Below are the code and all the weights of a small trained network. Each question names an input and a class and asks about switching units off, where a switched-off unit gives its printed mean instead of its output.

import numpy as np


def w(rows, s, z=0):
    codes = np.array(rows[::2]) - 128.0
    scale = np.full(codes.shape[1], s)
    scale[-1] = z or s
    return codes * scale


def f(y):
    return y / 2 * (1 + np.tanh(0.7978845608 * (y + 0.044715 * y**3)))


def log_softmax(a):
    a = a - a.max(-1, keepdims=True)
    return a - np.log(np.exp(a).sum(-1, keepdims=True))


def net(x, mask):
    res = np.array(x, float).reshape(1, 8) / 4 @ E
    y = f(res @ A[0][:, :-1].T + A[0][:, -1])
    res = res + np.where(mask, y, B[0][:, -1]) @ B[0][:, :-1]
    return log_softmax(res[-1] @ U[:, :-1].T + U[:, -1])


A, B = {}, {}
E = w([
[121,15,82,129,60,35],'x0',
[143,132,23,36,90,146],'x1',
[192,203,150,100,48,114],'x2',
[235,153,155,139,41,152],'x3',
[139,198,80,128,241,81],'x4',
[219,163,162,89,165,82],'x5',
[254,103,48,216,143,180],'x6',
[112,214,96,158,99,78],'x7',
],0.0087)
A[0] = w([
[78,42,112,93,80,131,232],'N0',
[61,53,127,142,132,117,168],'N1',
[105,156,137,203,121,51,155],'N2',
[175,58,112,83,92,31,191],'N3',
[183,122,127,150,199,63,141],'N4',
[149,175,180,190,170,101,237],'N5',
[43,140,122,117,190,178,249],'N6',
[152,193,56,66,217,113,189],'N7',
[116,175,104,233,111,200,241],'N8',
[37,225,143,139,89,66,155],'N9',
[49,43,180,137,157,168,154],'N10',
[128,102,86,40,67,111,114],'N11',
[166,84,89,58,104,74,164],'N12',
[210,111,95,143,23,146,128],'N13',
[237,115,94,176,221,102,224],'N14',
[86,202,238,94,56,103,129],'N15',
[166,90,157,183,255,124,86],'N16',
[169,96,150,72,47,61,216],'N17',
[49,134,222,128,56,203,254],'N18',
[141,205,97,24,128,122,148],'N19',
[88,198,81,87,150,103,163],'N20',
[186,98,68,92,1,81,195],'N21',
[12,202,161,204,118,49,95],'N22',
[152,172,165,224,237,112,201],'N23',
[144,246,95,65,148,142,226],'N24',
],0.011,0.0047)
B[0] = w([
[43,80,173,197,101,91,233],'N0',
[53,54,105,177,177,119,214],'N1',
[176,190,98,185,187,74,181],'N2',
[54,240,148,217,83,57,210],'N3',
[62,230,209,167,189,186,189],'N4',
[199,88,192,106,216,155,214],'N5',
[64,51,45,89,165,123,237],'N6',
[18,243,46,55,95,231,245],'N7',
[233,66,59,143,117,207,212],'N8',
[229,144,40,108,180,35,233],'N9',
[43,4,135,123,176,111,233],'N10',
[83,180,148,148,62,55,194],'N11',
[106,202,154,195,75,104,191],'N12',
[174,110,136,174,46,182,209],'N13',
[99,191,189,155,115,254,250],'N14',
[203,88,212,8,134,38,246],'N15',
[85,154,199,184,204,199,214],'N16',
[141,190,215,185,31,23,220],'N17',
[179,16,187,94,104,101,255],'N18',
[90,155,118,65,100,144,213],'N19',
[124,157,20,102,184,55,204],'N20',
[136,188,148,227,13,85,239],'N21',
[240,66,63,140,252,47,234],'N22',
[189,159,147,155,248,223,247],'N23',
[93,145,64,30,81,182,244],'N24',
],0.0079,0.013)
U = w([
[55,207,44,58,114,149,120],'0',
[32,1,140,201,171,113,133],'1',
[130,180,227,175,217,228,122],'2',
[219,105,109,193,68,213,205],'3',
[224,125,82,167,213,75,1],'4',
[214,103,251,21,99,88,88],'5',
[115,194,167,224,34,47,123],'6',
],0.0098,0.0059)

Each question gives the input, the list of numbers given to net, and the class t.
The units are the neurons (one row each of A and B). Each row of codes is followed by its name. A weight is (code - 128) times the scale printed after its matrix; where a second scale follows, it is the last column's (A, B and U).
mask holds one flag per neuron, in row order. A switched-off neuron (its flag False) gives its mean, the last column of its row in B, instead of its output. The means were averaged over made-up inputs and are rounded, as every weight is.
A unit's drop is (log p(t) with every unit on - log p(t) with that unit switched off) / (log p(t) with every unit on - log p(t) with every unit switched off).
The circuit of an input: a set's keep is (log p(t) with only the set's units on - log p(t) with every unit switched off) / (log p(t) with every unit on - log p(t) with every unit switched off). Starting from the 12 units with the biggest drops (on a tie, the unit counted first), units are removed one at a time, each time the one whose removal leaves the highest keep (on an exact tie, the one counted first), for as long as the keep stays at least 0.8.
units of the circuit, in order: the units of the circuit, biggest drop first
most important unit: the unit with the biggest drop
top k neurons: the k neurons with the biggest drops, biggest first
drop of u: that unit's drop, to one decimal
input [-5,2,3,-7,-4,1,-6,0], class 5: most important unit : N15
input [4,3,-8,5,8,-2,3,6], class 2: top 2 neurons : [N14; N4]
input [-3,-2,7,4,3,2,7,-1], class 2: top 3 neurons : [N14; N4; N23]
input [1,7,-1,-7,-6,3,-1,-2], class 6: units of the circuit, in order : [N11; N12]
input [-2,2,3,-5,-7,-3,0,7], class 5: units of the circuit, in order : [N18; N15]
input [-5,4,6,-2,-2,-8,3,-8], class 3: top 2 neurons : [N8; N1]
input [-4,0,6,2,6,-6,1,3], class 0: top 2 neurons : [N24; N7]
input [-2,3,8,-8,-6,0,5,3], class 3: top 4 neurons : [N3; N8; N0; N17]
input [-7,-8,4,-5,6,-6,4,7], class 4: top 3 neurons : [N22; N9; N8]
input [8,-1,7,-2,6,5,8,-5], class 6: top 2 neurons : [N3; N21]
input [-1,0,3,-1,7,4,0,7], class 0: drop of N7 : 0.2
input [8,2,6,-3,7,6,-2,1], class 6: drop of N23 : 0.0
input [7,4,-7,-2,8,3,1,2], class 0: drop of N7 : 0.9
input [-3,-6,-1,4,-8,-3,1,-1], class 5: units of the circuit, in order : [N18]
input [5,2,-7,0,-1,8,5,6], class 6: drop of N3 : 0.2
